Each row was made from one path, in order. Every step used is in the known rows, and no mark comes twice. Write each row's path.
Each row is shifted at random along 4 fixed directions that mean nothing.
Known rows:
govi -> tomo -> futo -> rumif -> letu: [ 147   97 -161  -95 -240 -176  -50  -22 -148  104 -238  176    4  139
 -272  162 -155   17  -40  -30  131   50  184 -202 -356  -51   -7  320
  239 -281  -29   62 -393 -343 -190  110  408   82  -43  123  218  252
 -289  312  -31]
tebaru -> vosi -> letu -> govi: [ 179 -264 -333 -210 -506 -271  -31   16 -147  192  114  143   65    9
   78  -98  -48  -62 -106 -532  133  -25  -61  -10  190  -10  175   95
   32 -179   47   60 -335   35   78  329  319   78   39  144  148   -6
   22   44 -213]
vosi -> tomo -> muziz -> futo: [-206  286  181  -66  312   17   48  131   96 -354  206   42    9 -245
  -47 -253  135  -65 -159  513   66 -167  -36  370  205  103 -248  118
 -161  -90  -50   12  337 -150 -109 -354 -250  -39  -52  238  -70   -8
  148 -222  122]
letu -> rumif -> tebaru -> tomo -> futo: [ 111   31  -85  -89 -172  -87  -54   45  -87 -106  206  -54   36   60
   74   -6  -76   90 -213  -98   99  -48  -16  226 -276   65   93   61
   43   -6  -95  -86  -78  -57   42  -35 -171 -136  -38  269  210  -31
  161 -120  -48]
muziz -> futo -> zesa -> tebaru: [ -73  217  105  116   29    3   72  -53  -99 -266   40  103 -190 -244
  124   63  213 -159 -136  457  123  -52   -3  249 -566   95 -187  213
  -33 -176 -122  151   24 -170   71 -119 -442 -201 -191  116  -75  -14
  159  -65  113]
rumif -> letu -> govi -> zesa -> lalif: [ 265 -139 -183  -17 -405 -308  138 -223  -90   36  -11  139  -44  -19
  -26   96   18  105 -171  -42  122 -159  144  -15  320  -35  226  283
   90 -273   53   82 -412 -151    2   54  379   72 -105   64  139   92
   -9  197  -55]
letu -> zesa -> lalif -> futo -> tomo -> muziz: [ 413  130 -104 -364    1  -62   -9    3   46   24  363  -61  -92  265
  115  -15 -149  393 -216 -104   56  276   41  262  -81  170  168  312
 -275 -188  111  144  -56 -181  -66  -34  -45  295  -95  152  178 -440
   17  152  112]
lalif -> muziz -> futo -> rumif: [ -21  570  212   -8  483   54   86   90   54 -330  363 -124  -21  180
 -100   -6  -32  115  -34  704 -114   59   40  374 -424  244 -343  427
 -170 -333 -116   39  416 -235 -206 -383 -149   19  -58  170  -60 -235
 -108  120  -49]
rumif -> letu -> zesa -> govi: [  38   82  -42 -119 -147  -50  124  -77 -143 -166  -44  167   14   13
  -75   79   34 -196  -59  176   96  -87  122  -24  427  -56 -119  306
  173 -309  139  260 -346   28   36  -19  235  -78 -174  121  -35  132
   50    3 -165]
zesa -> tebaru -> vosi -> tomo -> muziz -> futo: [ 159    6  -88 -126  -96 -185  138  -59   39 -244   88  213  -94 -215
  130  -30  222  104 -247   48  150  -47  -24   42 -168  183  175  118
   -5 -122  103  -87  -84 -273    7  -80  -45   96   23   67  159  -56
  118  -36  -44]
letu -> vosi -> tebaru -> tomo -> futo: [ 121   72 -268 -315 -186 -105  -85  187 -215  -45  -75  131  172  120
 -166  145 -105 -183  -60 -181  110   92   73 -278  144   13  -67  295
  244 -119   33  104 -475  -59  -31  178  418   -9   -4  300  167  196
 -171  -38 -207]
tomo -> muziz -> futo -> zesa -> rumif -> govi -> lalif: [ -72  148 -329 -234    2 -227 -317  307 -336  216 -209  165  258  115
 -136  172 -268 -271  130 -322  -62  -75   57 -297 -467 -205 -372  351
   38 -210 -173  137 -338 -143 -133  317  379   49    7  -59   76  302
 -490  259 -185]
vosi -> letu -> tebaru -> tomo -> futo -> rumif: [ 195  143   16  -93 -330   45  -40  -91  -74 -225   77   99  -97  -64
  -56  -54  186  -58 -287   46  213   57  -60  339 -341   78   22  212
  179 -211 -152  -54  -65  -78   90  -62 -250  -67 -165  376  118  -38
  255 -123    3]
govi -> zesa -> lalif -> muziz: [-209   -6 -228  110 -262 -220  -31   92    9   50  181   30   59 -363
   33  -31   -9 -169  -83   44  100 -103  -80  220  457  -76  -95  163
 -203  -51 -120   11  -30 -102    2  146  -70  -43 -151 -146 -115   21
   25   46 -144]
govi -> lalif -> futo -> zesa -> tebaru -> letu -> vosi -> tomo: [ 478   77 -151 -159 -271 -288  161 -170  -36  -70  292   95 -199   98
  302  -46   54  316 -303   33  147 -157   -4  271 -271  292  209  319
 -121 -314  -73  -17  -54 -325  -50  -64  -40  225  126  260  192 -331
  107  168  167]
zesa -> tebaru -> letu -> vosi: [-111  490 -114 -365  465 -147   99  360 -199 -126  253  -10  167  424
  150 -252 -257  -50   22  229 -144 -273  -66  163 -407  151 -379  348
 -157 -122 -255  -21  334   29 -240   10  -46   72  257   48  -88 -138
 -244  171 -111]
govi -> zesa -> rumif -> letu -> vosi -> tomo: [-131   16 -218   19 -219 -257 -103   24 -184   25  -57  330   78 -120
 -117  -59  -79 -274   39  -60   96 -303  -45   58  758 -111 -214  245
  123 -183  -97   60 -213   78   -1  159   43   38  -53   40  -73  270
  -48  -24 -319]
rumif -> tebaru -> letu -> zesa -> lalif -> futo -> tomo -> muziz: [ 139  246 -258 -440   29  -72   41  234  -52   16  197   -9  145  170
  154  -13 -167  -91  -87  -29    8   51    2  106 -123  -41 -167  354
  -71 -190  -26  126  -73 -165  -61  121   11  172    4  170   75 -180
  -44  182 -137]
lalif -> futo -> zesa -> govi -> tomo: [   3 -361 -139  198 -837 -176 -161 -227  -52   80   -5  240 -174 -673
  130  104  241 -220 -252 -155  407  166  -76  298   49 -166  221  -88
 -119   23  187  167 -382  -46  239  207 -289 -213 -300   20   37   98
  420 -101   59]
tebaru -> vosi -> tomo -> futo -> rumif: [ 435 -212 -193  -42 -707  -35   -2 -263  -55  -14  -86  230 -260 -171
 -136  245  143  107 -217 -421  286  284   51 -196 -404  197  370  117
  305 -295  194   25 -636 -422   92  192  247   76 -204  119  306  -20
   96    5  -76]
vosi -> tomo -> futo -> zesa: [ 242  -59   46  -13 -308   87   72 -220   41 -136   98  116 -301 -229
  -76    9  158  148 -233   35  242  153   49  155 -138  220  157  110
   37 -268   24  131 -235 -391   32 -103 -157   14 -228  227  120 -179
  227 -174  239]
letu -> zesa -> govi -> tomo: [ 129 -201 -176  -17 -426 -261 -156 -111 -147  135   44  136  -45  -71
   86  -38  -23   92 -188 -303  201  -30    4  154  201  -50  256   63
 -173   12   48   81 -297   53   39  148   48   18  -75  102  118   47
   73   -1   78]
lalif -> muziz -> futo -> rumif -> zesa -> govi: [ -21    5 -305 -147 -133 -169 -143  135 -187  121  -53  120  174   18
  -30  359 -119 -254  147 -115  -31  250   82 -293 -298 -145 -170  309
  100 -336  208  286 -464 -116   12  311  289  -84 -179  -79   55  114
 -276  193 -462]
tebaru -> vosi -> tomo -> muziz: [ 310  -66  -54 -144 -131 -101  166  -92  171  -84  420   66 -237  -26
   90 -275   21  471 -276 -261  110  -23  -83  306 -112  350  296  -13
 -252 -108  -10 -210  146 -337  -90 -122 -138  299   89    6  183 -403
  182  -60  168]
zesa -> tebaru -> tomo -> futo -> rumif -> letu: [ 177  155  -10  -92 -143  -78  193  -75    3 -228   31  115 -169   -8
  143  -15  130   70 -255   91  114   23   -5  210 -897  102   62  145
  159 -229  -69 -163   -6 -301   -7  -41 -279  -60  -64  -28  140 -126
  151  119  -27]
rumif -> zesa -> tebaru -> tomo: [ 300  274   67 -112  162   58  447 -154  161 -420  133   -5 -225  191
    6  110  186  287 -143  413  -32   33  241  -36  -76  391   70  335
  167 -369   -7 -157  -97 -463 -131 -335  163   72  -50  -57  115 -173
    0  125   74]
muziz -> futo -> rumif -> tebaru -> letu -> vosi: [ -82  455 -101 -143  268 -108  -18  289 -303  -97  120   21  144  277
   41   35 -216 -246   70  282  -83 -225  -37  126 -808   21 -471  358
   43 -179 -216   95  121  -19 -107   14 -106  -99  122  288   -4  116
 -189  131 -187]
vosi -> tebaru -> tomo -> muziz -> futo -> zesa -> lalif: [ 299  208  132  -74   77   13  307 -107  184 -411  277   64 -277 -185
  194 -126  362  197 -348  246   80    3  -53  409 -411  288   12  246
 -126 -272 -197 -173  261 -422   29 -323 -439  140  -81  123   49 -348
  277  -95  266]
govi -> tomo -> muziz -> futo -> rumif: [-357  229 -157  -57  135 -230 -424  421 -209  216   65   59  200  -74
  -26 -209 -283 -207   17 -120   23 -118 -173  294 -710 -216 -378   79
 -327  159 -340  -40  293   -3 -182  200 -300    1   94   70  -11  190
 -229   93   23]
zesa -> govi -> lalif -> muziz -> futo -> rumif -> tebaru -> vosi: [ 160  368  -90   52   67 -196  182  -17  -53 -260  155   37   29   47
   56  177   46   45  -88  443  -48 -124   55  100 -666  153 -122  401
   17 -294  -81 -133   47 -401 -151 -188  102   24   87   53   79  -40
 -148  316 -216]
vosi -> letu -> zesa -> tebaru -> tomo -> muziz: [ 142  111 -316 -477  -51 -150  -67  203 -116   34  -33  134  197  263
  -26  -44  -92  -77  -64 -374   16   46   45 -231  337  -10  -42  381
  147 -228 -123   27 -324  -52  -75  235  413  243   56  133  130   41
 -237   85 -229]
govi -> zesa -> rumif -> letu -> tebaru: [  -3 -178 -116  183 -299 -405 -125  -93 -126  152  392  129 -141  -55
  336 -327 -112  238 -246 -274  117 -452 -246  738 -284  -29  124  -79
 -409   28 -341 -177  314  218  106   88 -814  -45   -7  -32    3 -197
  297  -66   90]
govi -> tomo -> muziz -> futo -> rumif -> zesa -> lalif: [  17  383   61   47  186  -14  135    3   44 -325   54  113  -87 -116
 -188   82  120   11  -82  569   34  -41   86  189 -212  128 -262  390
  -21 -232 -151  -22  131 -376 -156 -302 -126   33 -125   16   -8  132
  -61  127   98]
muziz -> tomo -> futo -> zesa: [ 114  183  -31 -196  124   -9  -46   96 -118   25  118  -10  -49   19
  -57   98  -79  120  -65   70   57  284   92   14 -489   81  -83  243
  -84 -204   17  142  -77 -349 -129  -40   40   75  -16  178  172  -44
 -190   87  180]
rumif -> govi -> tomo -> futo -> zesa -> tebaru: [ -98  273   12  -57  168  -18   26   73  -97 -145   10  119   12  -56
  -48 -116  -27  -38  -69  401   45  -84   35  214 -584   67 -241  244
 -127 -109 -279   -8  145 -308 -202 -161 -299  -67   23   32  -53   -4
  -78   96  122]
muziz -> tomo -> futo -> rumif -> govi -> zesa -> tebaru: [ 194  221   58   36   38  -78  -32 -171 -121 -184  -36  139  -53  -38
  -87  211  114  211 -151  357   37  125  140   52 -834  145   73  325
   53 -305  -53  -43  -90 -443 -156 -253 -124  -11  -59   87  162   53
 -149  172   14]
rumif -> govi -> tomo -> futo -> zesa -> tebaru -> vosi: [ -24 -104 -114  192 -492  -92   65 -134  -93 -113   67  281 -188 -587
  100  -49  210 -153 -252   55  300  -70 -153  391 -666   23   11  -26
 -124   49 -171  -92  -10 -245  105   12 -581 -181  -52  -55    7   55
  353  -57   95]
vosi -> letu -> tebaru -> tomo -> futo -> rumif -> zesa -> lalif -> muziz: [ 454  287   24 -163  -86   84  387 -232  190 -491  319   36 -146   67
  -74   98  289  219 -273  484   76  180   78  306  166  317   53  518
  180 -522  -13  -57    9 -357   20 -361  -99  110 -205  205  108 -316
  222   45 -137]
muziz -> futo -> zesa -> rumif: [ 343  358  -41 -332  458 -114   51   88 -120    5  108  -20  -66  678
  -22  124 -232  379   86  -38 -218  153  193 -198 -645  307 -134  520
  -35 -503 -135   21  -57 -336 -264  -41  385  268   80    6  158 -235
 -542  350   59]

Which path is each row?
[-119  495  -11 -105  190   39   30  143 -237 -326  120  276   57  -89
 -207   54    7 -401    8  406   39 -149 -102  244 -239  -68 -631  474
   78 -209 -238   90  159   56   19  -96 -247    0  -37  147 -109  195
   17    3 -240] : tomo -> muziz -> futo -> zesa -> rumif -> letu -> tebaru -> vosi
[ 120  225 -185 -181 -115 -192  -97   86 -310   35  -60  122  105  233
  -77   74 -222  -75  -69  -34   37 -146   58   -6 -527  -83 -201  393
   98 -312 -174  121 -232 -130 -136  106  217  -12   -2  163   75  147
 -242  223  -53] : tomo -> futo -> rumif -> letu -> zesa -> govi -> lalif
[ -93  483  -54 -158  224 -154  106  252  -64 -184  200  -71  162  193
  221 -168 -104 -115  -55  400 -129 -315  -32  296 -819   74 -375  296
  -93 -283 -315 -190  367 -281 -256 -117 -122  -81  164   29  -97 -118
 -131  273  -61] : zesa -> govi -> lalif -> futo -> rumif -> tebaru -> letu
[ 442  -48 -170   14 -228 -406   82 -226  -27   -5  348  189  -86  -36
  158   85   39  417 -277   64  119   48  -61  355 -169  125  291  346
 -170 -325   39   24   18 -280    6  -96 -357  240   -3  182  226 -264
   58  161 -147] : govi -> zesa -> lalif -> muziz -> tomo -> futo -> rumif -> letu -> vosi -> tebaru
[ 275  164 -189 -260  287 -312  -40   76  -52  182  151   31  116  479
    2   79 -267  361   89 -105 -188  140  149  -71 -278  110  -45  459
 -225 -382  -47  -24  -14 -311 -279   -2  386  337  167  -65  192 -208
 -523  462 -142] : lalif -> muziz -> futo -> zesa -> rumif -> govi -> tomo
[-174  488   73  173 -159  211   -2  -33 -185 -504 -124  213  103 -349
 -552  211  156 -541  -45  830  200  -28   66  117  -80  -35 -429  404
  363  -52 -144   78 -148 -177  -68 -266   32 -261 -174  374  -61  500
  110  -61 -250] : letu -> govi -> tomo -> futo -> rumif -> tebaru -> vosi
[ -61  -15 -469 -276 -230 -331 -190  370 -204  347  -56  -12  247   28
  309    7 -237 -272   18 -463  -19  -63  -14 -125 -580 -222 -186  151
  -71  -56 -188  -76 -265 -218  -82  465  201  -18  141 -127   84   36
 -287  334 -157] : rumif -> govi -> lalif -> futo -> zesa -> tebaru -> tomo
[ 142  500  -63 -166   48  -41  100    0 -187 -362 -195  315  116  -34
 -335  186  113 -336  -38  420   43 -180  125 -178  137  -25 -428  661
  377 -476  -78   59 -253 -323 -158 -191  568  187   32  309   29  381
 -227  187 -249] : tebaru -> vosi -> tomo -> muziz -> futo -> rumif -> letu -> zesa -> govi -> lalif
[  86  -87 -254  150 -462 -225 -104 -118  -66   24   -9  122   24 -429
  -13  366  123  -56 -157   73  203  224   33    7 -156 -117  189  208
   78 -125  135  101 -393 -353   88  121 -130  -75 -255   34  188  143
   19  110 -257] : govi -> zesa -> lalif -> muziz -> tomo -> futo -> rumif -> tebaru
[-193   65  -89  151 -587  141    8  -82 -215 -392  -84  379    7 -626
 -127  105  345 -740 -133  270  314  -59 -178  241   46 -106 -324  183
  363 -202  -94  195 -282   62  301   53 -464 -426 -338  239 -199  348
  471 -350 -376] : tomo -> futo -> rumif -> tebaru -> vosi -> letu -> zesa -> govi
[  29  531  -55 -317  266  149  324  152  -97 -422   10  129   68   46
 -147   -1   48 -322    6  617   10 -125   73  -45  126  159 -480  544
  280 -357 -146  149  -49 -360 -141 -180   87   31   -7  279  -98   32
  -70    8 -136] : rumif -> tebaru -> letu -> vosi -> tomo -> futo -> zesa -> lalif
[ 226  565  253   20  346   68  313 -154  103 -573  401  172 -105   14
 -332 -118  203  192 -162  871  -11 -123   32  541  -73  363 -324  550
  -68 -430 -316 -163  531 -339 -240 -717 -113  198  128  374    2    1
   87   47  112] : tebaru -> vosi -> letu -> govi -> tomo -> muziz -> futo -> rumif -> zesa
[ 196  413   -6  -35 -222  -31   34 -120 -163 -299   15   82  -22   15
  -75  248  129 -177 -169  442  112 -121  110   64 -120  132 -214  602
  236 -455 -207  119 -198 -240  -33 -124  212   -7 -112  335   41   83
   -4  166  -59] : govi -> lalif -> futo -> zesa -> tebaru -> letu -> rumif
